Below is a small trained network, with its code and all its weights. Each question gives an input and a class and asks what happens when units are switched off, that is, made to give their printed mean instead of their output.

import numpy as np


def w(rows, s, z=0):
    codes = np.array(rows[::2]) - 128.0
    scale = np.full(codes.shape[1], s)
    scale[-1] = z or s
    return codes * scale


def norm(h):
    return h / np.sqrt((h * h).mean(-1, keepdims=True) + 1e-5)


def f(y):
    return y / 2 * (1 + np.tanh(0.7978845608 * (y + 0.044715 * y**3)))


def log_softmax(a):
    a = a - a.max(-1, keepdims=True)
    return a - np.log(np.exp(a).sum(-1, keepdims=True))


def net(x, mask):
    res = np.array(x, float).reshape(1, 2) / 4 @ E
    u = 0
    for l in range(3):
        y = f(norm(res) @ A[l][:, :-1].T + A[l][:, -1])
        res = res + np.where(mask[u : u + 8], y, B[l][:, -1]) @ B[l][:, :-1]
        u += 8
    return log_softmax(norm(res)[-1] @ U[:, :-1].T + U[:, -1])


A, B = {}, {}
E = w([
[38,158,81,85,152,1,153,133],'x0',
[44,83,206,164,135,165,107,253],'x1',
],0.0099)
A[0] = w([
[213,103,107,170,211,187,117,162,251],'0.n0',
[108,146,170,153,94,159,94,119,111],'0.n1',
[182,132,140,209,78,163,178,227,98],'0.n2',
[106,189,95,56,140,37,169,100,154],'0.n3',
[157,114,122,126,78,147,108,25,139],'0.n4',
[1,101,148,78,126,140,161,153,90],'0.n5',
[74,154,84,99,175,186,145,167,108],'0.n6',
[166,129,155,116,139,163,136,152,38],'0.n7',
],0.0083,0.0022)
B[0] = w([
[147,254,161,185,187,110,164,105,211],'0.n0',
[78,64,199,145,56,69,63,28,152],'0.n1',
[152,120,173,172,89,54,163,137,202],'0.n2',
[141,214,110,234,4,89,229,149,254],'0.n3',
[121,43,135,75,212,183,69,173,196],'0.n4',
[171,175,115,16,141,208,64,187,198],'0.n5',
[177,67,77,118,170,94,123,134,141],'0.n6',
[114,160,209,81,104,101,174,116,144],'0.n7',
],0.007,0.0083)
A[1] = w([
[140,149,156,115,152,164,116,127,89],'1.n0',
[137,122,146,90,165,99,97,197,132],'1.n1',
[90,159,86,73,157,136,123,159,136],'1.n2',
[114,78,165,147,179,191,103,108,51],'1.n3',
[114,94,119,118,191,151,74,165,101],'1.n4',
[130,155,62,82,85,97,148,131,98],'1.n5',
[165,113,134,104,248,172,88,131,148],'1.n6',
[115,92,141,127,132,148,139,151,2],'1.n7',
],0.014,0.0026)
B[1] = w([
[122,107,50,70,194,69,164,143,179],'1.n0',
[93,87,143,69,117,129,50,174,198],'1.n1',
[213,116,234,131,171,163,168,61,182],'1.n2',
[171,208,61,132,122,88,209,64,196],'1.n3',
[153,77,86,157,16,127,139,115,178],'1.n4',
[135,143,75,142,166,143,249,173,254],'1.n5',
[124,125,113,170,199,190,26,82,235],'1.n6',
[107,172,92,217,65,19,145,1,131],'1.n7',
],0.0086,0.0075)
A[2] = w([
[131,115,223,141,127,158,212,144,103],'2.n0',
[120,254,81,205,95,63,194,78,170],'2.n1',
[137,186,43,215,59,76,182,105,103],'2.n2',
[178,165,172,142,175,150,96,155,218],'2.n3',
[161,122,147,107,60,138,180,190,3],'2.n4',
[118,181,77,192,73,106,137,128,65],'2.n5',
[11,76,141,72,76,45,83,121,101],'2.n6',
[111,64,136,136,135,118,197,184,59],'2.n7',
],0.0099,0.0025)
B[2] = w([
[160,203,196,187,27,86,89,33,180],'2.n0',
[124,24,129,100,164,133,72,197,251],'2.n1',
[138,1,79,224,88,94,138,179,215],'2.n2',
[33,135,76,120,67,118,141,114,177],'2.n3',
[104,139,121,126,230,97,165,62,158],'2.n4',
[147,33,119,120,142,62,165,119,167],'2.n5',
[174,48,81,66,146,209,87,146,144],'2.n6',
[127,164,94,132,177,135,111,79,146],'2.n7',
],0.01,0.014)
U = w([
[32,144,86,119,89,144,141,126,62],'0',
[131,137,116,120,117,126,132,137,27],'1',
[139,8,79,188,148,92,197,196,198],'2',
[110,36,162,47,121,181,54,183,209],'3',
[128,124,204,220,49,87,102,88,203],'4',
[115,254,185,51,189,123,227,142,96],'5',
[116,145,123,120,120,137,146,134,1],'6',
[150,159,75,161,216,212,95,46,168],'7',
],0.017,0.0069)

Each question gives the input, the list of numbers given to net, and the class t.
The units are the neurons (one row each of A and B). Each row of codes is followed by its name. A weight is (code - 128) times the scale printed after its matrix; where a second scale follows, it is the last column's (A, B and U).
mask holds one flag per neuron, layer by layer. A switched-off neuron (its flag False) gives its mean, the last column of its row in B, instead of its output. The means were averaged over made-up inputs and are rounded, as every weight is.
A unit's drop is (log p(t) with every unit on - log p(t) with that unit switched off) / (log p(t) with every unit on - log p(t) with every unit switched off).
The circuit of an input: a set's keep is (log p(t) with only the set's units on - log p(t) with every unit switched off) / (log p(t) with every unit on - log p(t) with every unit switched off). Starting from the 12 units with the biggest drops (on a tie, the unit counted first), units are removed one at a time, each time the one whose removal leaves the highest keep (on an exact tie, the one counted first), for as long as the keep stays at least 0.8.
circuit, biggest first: the units of the circuit, biggest drop first
most important unit: the unit with the biggest drop
k most important neurons: the k neurons with the biggest drops, biggest first
k most important neurons of layer l: the k neurons of layer l with the biggest drops, biggest first
drop of u: that unit's drop, to one decimal
input [-2,-8], class 7: circuit, biggest first : 0.n4, 0.n2, 2.n2
input [7,6], class 3: 2 most important neurons of layer 0 : 0.n0, 0.n3
input [-3,6], class 4: most important unit : 0.n2
input [6,5], class 5: 2 most important neurons of layer 1 : 1.n2, 1.n6
input [-3,0], class 4: 2 most important neurons of layer 0 : 0.n2, 0.n5
input [4,4], class 3: 2 most important neurons : 1.n1, 0.n3
input [-7,0], class 4: 2 most important neurons : 0.n2, 0.n5
input [0,0], class 0: 2 most important neurons of layer 2 : 2.n1, 2.n2
input [-4,-2], class 7: 2 most important neurons : 0.n3, 1.n6
input [5,3], class 5: drop of 0.n5 : 0.6
input [-7,-5], class 7: drop of 2.n2 : 0.0
input [8,4], class 5: drop of 0.n5 : 0.9
input [-2,-7], class 7: drop of 0.n4 : 3.4
input [6,7], class 3: most important unit : 1.n1
